Below are the code and all the weights of a small trained network. Each question names an input and a class and asks about switching units off, where a switched-off unit gives its printed mean instead of its output.

import numpy as np


def w(rows, s, z=0):
    codes = np.array(rows[::2]) - 128.0
    scale = np.full(codes.shape[1], s)
    scale[-1] = z or s
    return codes * scale


def norm(h):
    return h / np.sqrt((h * h).mean(-1, keepdims=True) + 1e-5)


def f(y):
    return y / 2 * (1 + np.tanh(0.7978845608 * (y + 0.044715 * y**3)))


def log_softmax(a):
    a = a - a.max(-1, keepdims=True)
    return a - np.log(np.exp(a).sum(-1, keepdims=True))


def net(x, mask):
    res = np.array(x, float).reshape(1, 2) / 4 @ E
    u = 0
    for l in range(2):
        y = f(norm(res) @ A[l][:, :-1].T + A[l][:, -1])
        res = res + np.where(mask[u : u + 4], y, B[l][:, -1]) @ B[l][:, :-1]
        u += 4
    return log_softmax(norm(res)[-1] @ U[:, :-1].T + U[:, -1])


A, B = {}, {}
E = w([
[92,195,142,181,74,123,137],'x0',
[35,184,3,166,133,172,126],'x1',
],0.0072)
A[0] = w([
[46,124,75,70,247,241,84,3],'L0N1',
[113,1,56,112,178,74,91,51],'L0N2',
[121,48,89,223,86,229,179,117],'L0N3',
[164,133,155,80,127,153,108,109],'L0N4',
],0.007,0.004)
B[0] = w([
[123,64,134,78,155,185,176,254],'L0N1',
[152,170,131,166,120,151,114,216],'L0N2',
[168,157,135,254,151,123,100,166],'L0N3',
[159,97,95,153,141,42,170,159],'L0N4',
],0.013,0.0041)
A[1] = w([
[161,87,34,73,165,130,87,1],'L1N1',
[50,149,100,104,156,222,162,141],'L1N2',
[95,108,1,89,200,186,178,124],'L1N3',
[164,106,118,139,215,213,96,83],'L1N4',
],0.0088,0.0041)
B[1] = w([
[94,145,77,118,97,122,54,140],'L1N1',
[154,51,204,135,251,92,85,235],'L1N2',
[92,46,72,110,64,109,219,254],'L1N3',
[101,226,71,151,73,122,116,209],'L1N4',
],0.012,0.0069)
U = w([
[65,206,214,84,49,158,169,172],'0',
[209,182,74,83,147,95,57,93],'1',
[134,174,9,131,55,123,179,92],'2',
[107,111,134,98,137,111,76,2],'3',
[239,52,243,60,167,49,200,182],'4',
[58,224,171,222,207,178,29,141],'5',
[61,5,88,154,181,136,219,184],'6',
],0.014,0.0068)

Each question gives the input, the list of numbers given to net, and the class t.
The units are the neurons (one row each of A and B). Each row of codes is followed by its name. A weight is (code - 128) times the scale printed after its matrix; where a second scale follows, it is the last column's (A, B and U).
mask holds one flag per neuron, layer by layer. A switched-off neuron (its flag False) gives its mean, the last column of its row in B, instead of its output. The means were averaged over made-up inputs and are rounded, as every weight is.
A unit's drop is (log p(t) with every unit on - log p(t) with that unit switched off) / (log p(t) with every unit on - log p(t) with every unit switched off).
The circuit of an input: a set's keep is (log p(t) with only the set's units on - log p(t) with every unit switched off) / (log p(t) with every unit on - log p(t) with every unit switched off). Starting from all 8 units, units are removed one at a time, each time the one whose removal leaves the highest keep (on an exact tie, the one counted first), for as long as the keep stays at least 0.8.
units of the circuit, in order: the units of the circuit, biggest drop first
unit that matters most: the unit with the biggest drop
top k neurons: the k neurons with the biggest drops, biggest first
top k neurons in layer l: the k neurons of layer l with the biggest drops, biggest first
drop when u is switched off: that unit's drop, to one decimal
input [-8,-3], class 1: unit that matters most	L1N3
input [0,-1], class 4: top 3 neurons	(L1N4, L0N1, L1N3)
input [8,8], class 5: top 4 neurons	(L0N3, L0N1, L1N3, L0N4)
input [-7,-3], class 1: top 2 neurons in layer 0	(L0N2, L0N1)
input [-1,-1], class 4: top 3 neurons	(L1N4, L0N1, L1N3)
input [6,0], class 5: top 2 neurons	(L1N3, L0N1)
input [6,3], class 5: units of the circuit, in order	(L1N3, L0N1)
input [4,-2], class 0: units of the circuit, in order	(L1N2, L1N3)
input [6,6], class 5: units of the circuit, in order	(L0N3, L0N1, L1N3)
input [-2,-1], class 4: top 3 neurons in layer 0	(L0N1, L0N4, L0N3)
input [1,-1], class 4: top 2 neurons	(L1N4, L1N3)
input [1,1], class 5: top 2 neurons	(L0N3, L1N3)
input [7,5], class 5: top 2 neurons	(L0N1, L1N3)
input [4,0], class 5: top 3 neurons	(L1N3, L0N1, L0N4)
input [4,-1], class 0: top 3 neurons	(L0N1, L1N2, L1N3)
input [6,-4], class 0: units of the circuit, in order	(L1N2)
input [5,-1], class 0: top 2 neurons	(L0N1, L1N2)
input [8,-3], class 0: units of the circuit, in order	(L1N2, L1N3)
input [-8,1], class 2: top 3 neurons	(L1N4, L0N2, L1N1)
input [6,1], class 5: top neuron	(L1N3)
input [4,3], class 5: drop when L1N3 is switched off	0.7
input [7,-4], class 0: drop when L1N3 is switched off	0.1
input [-6,-1], class 2: drop when L1N2 is switched off	0.2
